Below are the code and all the weights of a small trained network. Each question names an input and a target symbol and asks about switching units off, where a switched-off unit gives its printed mean instead of its output.

import numpy as np


def w(rows, s, z=0):
    codes = np.array(rows[::2]) - 128.0
    scale = np.full(codes.shape[1], s)
    scale[-1] = z or s
    return codes * scale


def norm(h):
    return h / np.sqrt((h * h).mean(-1, keepdims=True) + 1e-5)


def softmax(a):
    e = np.exp(a - a.max(-1, keepdims=True))
    return e / e.sum(-1, keepdims=True)


def log_softmax(a):
    a = a - a.max(-1, keepdims=True)
    return a - np.log(np.exp(a).sum(-1, keepdims=True))


def net(x, mask):
    ids = ['αβηλξπστφω'.index(c) for c in x.split()]
    T = len(ids)
    res = E[ids] + P[:T]
    u = 0
    for l in range(2):
        r = norm(res)
        for j in range(3):
            rows = slice(4 * j, 4 * j + 4)
            q, k, v = (r @ M[l][rows].T for M in (Q, K, V))
            z = softmax(np.where(np.tri(T) > 0, q @ k.T / 4**0.5, -1e9)) @ v
            o = O[l][rows]
            res = res + np.where(mask[u + j], z, o[:, -1]) @ o[:, :-1]
        u += 3
    return log_softmax(norm(res)[-1] @ U[:, :-1].T + U[:, -1])


Q, K, V, O = {}, {}, {}, {}
E = w([
[205,74,128,37,128,162,161,122,93,181,152,11],'α',
[147,104,78,103,146,161,126,123,152,94,140,140],'β',
[170,126,108,132,146,135,109,111,144,95,148,137],'η',
[151,121,123,153,131,160,130,98,155,88,134,118],'λ',
[147,128,151,105,127,146,101,175,142,103,116,170],'ξ',
[188,154,76,37,112,108,96,164,135,33,128,12],'π',
[107,138,117,125,200,149,95,159,128,113,153,111],'σ',
[179,104,104,102,132,156,169,154,3,67,58,50],'τ',
[134,104,102,128,122,139,113,122,138,108,149,133],'φ',
[118,160,93,100,136,95,163,84,90,118,17,99],'ω',
],0.0035)
P = w([
[98,107,114,195,63,109,141,138,126,54,119,93],'0',
[138,159,85,165,61,180,100,115,124,159,104,117],'1',
[76,57,164,169,92,82,98,94,127,84,98,98],'2',
[161,180,100,191,76,131,178,177,143,213,140,97],'3',
[118,126,157,115,94,135,51,66,109,179,90,122],'4',
[108,101,180,180,104,28,175,156,158,129,126,79],'5',
[166,182,122,136,104,91,104,129,123,251,114,124],'6',
[105,96,185,142,114,45,87,90,133,108,81,105],'7',
],0.002)
Q[0] = w([
[116,122,127,123,156,161,93,108,171,107,159,150],'0.h0',
[96,99,118,163,149,164,153,115,168,107,167,142],'0.h0',
[119,117,89,140,122,126,103,111,168,101,199,106],'0.h0',
[142,146,98,149,103,103,97,109,137,165,199,118],'0.h0',
[83,180,134,123,134,224,129,84,94,122,185,225],'0.h1',
[47,86,158,180,147,64,245,128,143,72,158,209],'0.h1',
[145,214,88,120,138,129,93,69,127,219,96,187],'0.h1',
[77,56,143,138,141,137,29,66,122,10,69,127],'0.h1',
[88,113,137,174,136,137,92,106,185,142,237,233],'0.h2',
[83,109,154,194,151,155,113,130,207,120,196,254],'0.h2',
[139,125,110,162,179,137,96,122,179,133,142,150],'0.h2',
[151,108,136,125,117,96,82,104,103,117,94,109],'0.h2',
],0.0062)
K[0] = w([
[108,110,127,139,147,104,115,72,130,104,152,98],'0.h0',
[114,105,108,164,126,142,174,90,144,107,143,98],'0.h0',
[127,129,62,111,152,119,147,80,118,144,146,64],'0.h0',
[145,142,73,119,133,161,93,90,121,165,146,119],'0.h0',
[69,56,123,178,101,161,65,82,155,77,176,203],'0.h1',
[94,173,85,226,99,172,177,170,184,159,143,184],'0.h1',
[80,123,167,116,165,117,54,45,111,143,84,164],'0.h1',
[97,67,179,160,156,3,220,147,149,77,148,111],'0.h1',
[170,90,54,138,71,145,170,48,123,74,113,119],'0.h2',
[148,101,61,148,92,156,169,76,104,75,147,97],'0.h2',
[137,108,92,172,137,137,159,40,103,132,124,88],'0.h2',
[117,114,154,141,156,57,118,128,133,115,150,151],'0.h2',
],0.0063)
V[0] = w([
[93,167,134,154,163,125,104,144,138,109,123,119],'0.h0',
[131,111,146,135,130,183,187,135,124,109,76,138],'0.h0',
[117,119,126,134,78,88,155,116,141,51,124,160],'0.h0',
[148,126,176,103,104,113,118,176,164,123,80,150],'0.h0',
[81,160,155,206,94,87,101,126,67,165,65,131],'0.h1',
[138,105,8,145,154,39,133,39,82,153,166,120],'0.h1',
[231,150,159,143,189,99,99,142,84,113,114,144],'0.h1',
[145,84,153,133,3,109,96,165,75,148,174,133],'0.h1',
[147,139,121,162,188,112,103,90,108,109,168,106],'0.h2',
[186,80,148,137,55,113,117,167,138,116,98,177],'0.h2',
[73,119,166,137,135,197,150,175,119,133,150,171],'0.h2',
[142,132,193,113,85,128,99,189,173,116,94,194],'0.h2',
],0.0031)
O[0] = w([
[89,145,73,102,177,184,153,108,157,165,169,161,128],'0.h0',
[121,87,125,144,110,63,88,113,84,140,160,155,149],'0.h0',
[109,147,126,103,92,96,111,94,68,175,141,108,209],'0.h0',
[161,110,83,169,101,111,146,22,150,120,153,82,101],'0.h0',
[88,151,77,96,104,192,165,171,216,115,106,46,97],'0.h1',
[156,67,218,110,172,188,213,206,145,133,26,201,198],'0.h1',
[105,92,147,110,54,253,110,151,37,19,236,163,129],'0.h1',
[15,242,92,64,118,104,216,85,151,106,122,178,203],'0.h1',
[110,150,143,110,35,111,103,154,87,139,105,121,179],'0.h2',
[146,122,120,138,185,205,121,190,180,124,137,115,177],'0.h2',
[221,85,174,129,148,117,137,117,126,127,87,106,9],'0.h2',
[169,100,146,144,190,178,156,134,210,62,105,99,49],'0.h2',
],0.0027,0.0014)
Q[1] = w([
[94,44,143,140,136,129,136,156,165,107,5,57],'1.h0',
[118,82,141,97,132,133,3,47,112,99,158,145],'1.h0',
[122,85,156,147,103,48,143,144,129,96,202,117],'1.h0',
[67,162,146,134,152,80,130,96,112,98,101,191],'1.h0',
[80,106,174,110,157,140,133,76,103,74,90,137],'1.h1',
[140,173,119,174,137,179,189,97,143,133,108,158],'1.h1',
[126,82,120,202,143,98,157,120,180,82,166,165],'1.h1',
[116,137,113,116,127,73,154,150,45,144,101,32],'1.h1',
[199,189,131,137,131,154,227,156,90,220,121,117],'1.h2',
[137,192,94,58,120,228,74,96,92,154,115,139],'1.h2',
[125,143,120,75,126,107,118,75,105,144,52,119],'1.h2',
[155,109,143,174,172,132,80,108,157,186,87,173],'1.h2',
],0.006)
K[1] = w([
[67,103,80,246,111,76,202,125,109,120,60,155],'1.h0',
[89,103,190,114,164,50,109,156,146,45,171,103],'1.h0',
[158,212,87,162,165,112,171,234,127,171,227,85],'1.h0',
[197,36,144,98,54,80,187,130,178,120,185,118],'1.h0',
[73,82,187,144,136,130,139,72,88,59,82,122],'1.h1',
[152,166,90,160,108,164,184,99,114,149,54,138],'1.h1',
[165,83,93,180,67,80,210,122,168,74,147,133],'1.h1',
[37,155,125,169,253,114,134,186,81,170,170,34],'1.h1',
[139,130,64,76,117,208,93,71,122,214,72,163],'1.h2',
[114,99,210,66,139,144,72,78,108,76,82,114],'1.h2',
[67,80,163,85,102,63,158,84,145,140,73,137],'1.h2',
[62,89,113,146,148,120,73,105,200,106,159,201],'1.h2',
],0.0059)
V[1] = w([
[25,91,143,156,210,145,124,129,115,215,192,171],'1.h0',
[104,154,103,142,178,108,39,202,203,48,135,193],'1.h0',
[56,154,105,220,158,146,117,173,103,153,181,100],'1.h0',
[144,163,158,85,187,192,141,151,105,211,207,49],'1.h0',
[209,137,191,126,6,171,191,74,68,105,38,166],'1.h1',
[96,177,97,176,169,182,39,232,131,224,198,189],'1.h1',
[220,89,144,22,76,120,129,127,140,182,217,160],'1.h1',
[100,44,88,45,128,176,113,133,120,117,109,93],'1.h1',
[186,64,65,115,121,218,155,21,98,176,116,205],'1.h2',
[124,137,234,209,44,109,138,108,174,127,199,180],'1.h2',
[103,168,144,176,61,190,71,112,255,141,130,180],'1.h2',
[69,126,87,57,202,102,7,233,175,159,192,167],'1.h2',
],0.0022)
O[1] = w([
[111,171,95,168,100,142,78,158,137,114,88,170,38],'1.h0',
[96,181,162,178,112,112,149,168,100,184,134,135,110],'1.h0',
[129,151,166,138,124,156,122,128,149,142,66,161,173],'1.h0',
[63,90,100,118,127,155,68,110,124,144,82,149,27],'1.h0',
[78,125,73,134,225,145,137,177,106,152,139,123,59],'1.h1',
[149,79,168,109,104,103,163,82,113,79,89,108,205],'1.h1',
[70,136,166,196,127,131,129,85,118,146,134,77,12],'1.h1',
[176,175,148,167,113,121,151,162,129,109,155,112,177],'1.h1',
[136,146,166,120,138,78,81,161,152,46,162,161,44],'1.h2',
[171,117,125,68,85,144,124,153,85,110,97,88,6],'1.h2',
[121,113,101,84,133,95,134,132,69,99,122,100,32],'1.h2',
[112,118,3,146,181,149,133,165,131,159,179,90,105],'1.h2',
],0.0037,0.0015)
U = w([
[83,77,157,122,155,135,191,46,80,251,208,97,102],'α',
[125,105,63,220,75,176,51,142,130,186,68,101,197],'β',
[67,53,65,63,166,135,71,73,145,75,125,199,222],'η',
[201,123,149,203,199,29,74,144,108,150,144,183,145],'λ',
[209,61,134,138,201,197,166,160,230,84,119,36,152],'ξ',
[86,231,42,119,80,96,86,103,146,68,222,44,121],'π',
[197,107,180,65,22,64,128,65,90,114,60,109,1],'σ',
[83,121,126,103,137,195,152,233,4,78,152,166,187],'τ',
[74,192,221,162,94,197,146,113,214,99,159,200,44],'φ',
[66,208,72,61,171,75,196,147,171,188,50,168,139],'ω',
],0.0047,0.00088)

Each question gives the input, a string of symbols that net reads in full, and the target symbol t.
The units are the heads (4 rows each of Q, K, V and O). Each row of codes is followed by its name. A weight is (code - 128) times the scale printed after its matrix; where a second scale follows, it is the last column's (O and U).
mask holds one flag per head, layer by layer. A switched-off head (its flag False) gives its mean, the last column of its rows in O, instead of its output. The means were averaged over made-up inputs and are rounded, as every weight is.
A unit's drop is (log p(t) with every unit on - log p(t) with that unit switched off) / (log p(t) with every unit on - log p(t) with every unit switched off).
The circuit of an input: a set's keep is (log p(t) with only the set's units on - log p(t) with every unit switched off) / (log p(t) with every unit on - log p(t) with every unit switched off). Starting from all 6 units, units are removed one at a time, each time the one whose removal leaves the highest keep (on an exact tie, the one counted first), for as long as the keep stays at least 0.8.
units of the circuit, in order: the units of the circuit, biggest drop first
unit that matters most: the unit with the biggest drop
heads that matter: for each layer, one digit per head in row order, 1 if its drop is at least 0.15 and else 0, layers parted by /
input σ σ η, target β: units of the circuit, in order	[1.h2 1.h0]
input τ φ φ ξ α τ φ, target η: units of the circuit, in order	[1.h0]
input σ σ α ω, target σ: heads that matter	001 / 000
input σ η η η, target τ: heads that matter	010 / 001
input φ σ α ξ η, target η: units of the circuit, in order	[1.h0 0.h1]
input β ξ ξ η ω σ, target τ: units of the circuit, in order	[0.h1 1.h2]
input η η λ φ, target τ: heads that matter	010 / 001
input η ω τ, target τ: units of the circuit, in order	[1.h1 0.h1]
input π π φ β, target α: heads that matter	010 / 110
input σ π β φ η, target λ: heads that matter	010 / 001
input λ τ σ φ, target φ: units of the circuit, in order	[0.h1 1.h2]
input ω σ ω σ, target β: units of the circuit, in order	[1.h0 0.h1 1.h2 1.h1]
input ω λ τ σ φ β, target β: units of the circuit, in order	[1.h0 0.h1]
input π λ β ξ λ ξ σ λ, target π: units of the circuit, in order	[0.h1]
input η τ ω φ α ξ, target ω: units of the circuit, in order	[0.h1 1.h1]
input η β σ ω, target σ: units of the circuit, in order	[0.h2 1.h1]
input α α η, target η: heads that matter	010 / 110
input φ ξ φ β π α ξ, target α: units of the circuit, in order	[1.h0 1.h1 0.h0]
input λ φ α λ η η σ ξ, target τ: units of the circuit, in order	[0.h1 1.h1 1.h2]
input π λ λ, target α: units of the circuit, in order	[1.h0 1.h1 1.h2 0.h1]
input α φ π λ ω τ η, target ξ: heads that matter	010 / 000
input φ τ ω, target ω: units of the circuit, in order	[1.h1]
input φ φ φ β τ σ σ, target φ: heads that matter	010 / 011
input ω η λ σ ξ, target σ: heads that matter	010 / 001
input σ ω σ φ, target ξ: heads that matter	010 / 100
input φ λ ξ σ β ω φ, target λ: heads that matter	110 / 000
input ξ τ ξ α, target ξ: unit that matters most	0.h2
input ξ ξ σ ξ η λ σ, target τ: heads that matter	010 / 101
input ξ β τ σ, target λ: heads that matter	010 / 011
input φ β η φ β η, target ω: heads that matter	010 / 000
